[[126 142 104 134 119 132]
 [130 115 151 122 137 124]] value 142

[[128 150 125 125 125]
 [128 144 132 132 132]
 [128 147 128 128 128]] value 144

[[143 112 141 132 104]
 [143 121 135 139 116]
 [143 113 152 113 139]] value 121

[[116 116 128 157]
 [143 143 128 131]] value 116

[[144 121 106 116 137 154]
 [105 125 134 134 140 132]] value 121

[[119 101 121 108 139 128]
 [144 132 124 146 120 121]] value 101

[[102 101 128 153]
 [155 155 128 101]
 [101 101 128 155]] value 155
---
[ 99 114 150 111 122 104 132] out 114

[134 146 142 151 144] out 144

[151 106 129 129 104 105 102] out 106

[[144 136 113 153  99]
 [147 140 138 107 154]
 [109 120 114 149 103]] out 136

[101 151 132  99 154] out 132

[107 106 113 119 106 150 145] out 113

[121 140  98 133 124 139 144] out 133

[[150 150 139 133 150]
 [108 115 141 122 148]
 [123 140 131 118 153]] out 139

[130 148 113 143 151 118 111] out 130

[153 132 141 118 117 113 154] out 132
---
[[143 146 144 135 143]
 [136 142 136 152 135]
 [109 114 108 137 108]] ==> 146

[107 109 116 144] ==> 116

[[150 141 143 115 122]
 [137 126 129 105 128]] ==> 143

[134 151 116 121 154 128] ==> 151

[138 151 129 120] ==> 138

[122 117 157 125] ==> 125

[156 112 148 142 110 130] ==> 148

[[137 133  99 128 123]
 [132 123 155 132 132]
 [145 125 149 141 136]] ==> 149
---
[[121 122 115 128 129 142 130 132]
 [130 133 122 132 141 129 129 132]
 [152 141 128 118 124 126 131 133]
 [145 143 134 123 126 126 124 124]
 [118 122 139 124 130 127 130 120]
 [121 121 113 142 134 126 131 139]
 [134 135 124 143 145 134 128 123]
 [134 135 129 128 129 143 126 123]
 [125 122 116 131 138 128 143 128]
 [124 123 130 126 117 121 123 144]] | 144

[[132 141 116 147 141 124 144 137 110 146 137 118 145 123 115 144]
 [118 134 116 137 132 121 133 135 123 122 133 146 122 149 120 125]
 [122 143 109 146 142 126 139 144 111 128 141 139 127 142 111 132]
 [135 124 136 129 126 122 134 119 129 144 122 113 145 116 134 140]
 [123 122 132 114 121 137 112 128 138 107 126 140 106 134 133 110]
 [128 134 122 129 134 140 123 138 122 120 137 130 118 125 120 122]
 [130 130 127 134 130 123 135 127 124 138 128 122 139 125 127 137]
 [131 130 128 126 130 137 123 132 126 125 132 124 124 121 126 125]
 [129 113 144 112 114 124 119 112 146 124 114 127 126 126 145 122]] | 122

[[139 148 131 142 137 121 120 104 116 131 119 141 111  99 141]
 [137 113 144 132 127 126 122 147 126 139 124 102 128 130 130]
 [121 108 141 128 142 117 141 137 149 123 150 118 136 110 117]
 [128 111 122 153 130 131 128 124 151 110 144 140 128 122 139]
 [122 108 129 130 140 114 121 129 129 114 146 106 125 129 113]
 [117 109 131 116 140 122 136 137 146 119 140 120 140 126 117]
 [141 140 139 153 145 124 117 120 113 128 122 136 107 101 152]
 [142 122 146 139 125 128 119 139 135 135 122 105 129 135 134]
 [156 112 130 130 135 141 108 117 137 148 121 106 131 147 142]
 [140 131 135 145 150 115 122 123 115 135 128 129 107 110 135]
 [143 113 137 147 127 123 137 128 122 139 124 106 129 131 142]
 [146 122 139 136 131 124 133 152 127 154 119 109 123 124 146]] | 146

[[142 134 105 131 127 144 147 127 123 129 131 138 121 131 123]
 [148 135 138 131 138 131 126 116 131 132 140 133 126 119 124]
 [139 135 136 137 136 133 121 119 136 107 143 110 120 112 118]
 [123 141 128 138 125 119 131 132 128 119 112 123 127 136 120]
 [130 131 132 112 148 129 119 109 113 150 146 122 132 124 122]
 [120 129 115 124 125 125 136 131 131 129 131 136 135 122 138]
 [109 128 128 116 140 138 123 129 139 116 139 131 114 151 133]] | 133

[[100 149 128 133 130 120 127 117 126 129 141 147 109]
 [117 141 124 138 130 130 137 125 129 123 129 142 109]
 [102 148 130 132 124 120 127 119 120 132 138 141 118]
 [117 127 135 115 126 116 113 122 122 139 140 123 144]
 [114 129 132 116 135 116 113 119 133 135 145 132 129]
 [111 128 134 111 138 112 107 117 136 137 151 131 131]
 [131 124 132 123 118 126 123 130 117 135 125 117 148]
 [130 128 122 133 146 132 133 126 149 116 132 142  99]
 [124 131 132 127 113 125 126 129 110 136 124 120 147]
 [116 142 128 137 117 128 135 127 114 130 124 133 126]] | 126
---
Input:
139	112	150	119	128	145
109	115	128	119	144	128
128	103	131	113	138	148
Output: 109

Input:
137	117	109	133	138
140	105	108	134	115
Output: 108

Input:
123	129	110	139	125
146	140	106	126	103
Output: 106

Input: 107	114	122	118	142
Output: 114

Input:
125	130	130	136	121	129
120	112	135	98	155	115
120	113	135	105	150	115
Output: 105

Input: 149	104	125	108
Output: 108

Input:
146	121	133	131	116
140	139	102	122	117
Output: 116

Input: 154	150	100	152	104
Output: 104

Input: 120	151	129	128
Output: 128
---
[[131 141 146 124 111 133 115]
 [127 130 132 119 101 129 108]
 [128 132 131 116 121 129 130]] yields 131

[[131 130 140 128 122 131]
 [128 127 130 128 125 128]
 [125 133 129 129 154 130]] yields 129

[[132 140 116 132]
 [125 113 150 118]
 [135 135 131 129]] yields 131

[[115 117 132 138]
 [116 106 122 143]
 [134 132 124 121]] yields 124

[[125 129 144 152]
 [139 114 117 147]
 [122 135 132 121]] yields 132

[[133 128 110 119]
 [135 136 127 115]
 [139 140 125 106]] yields 125
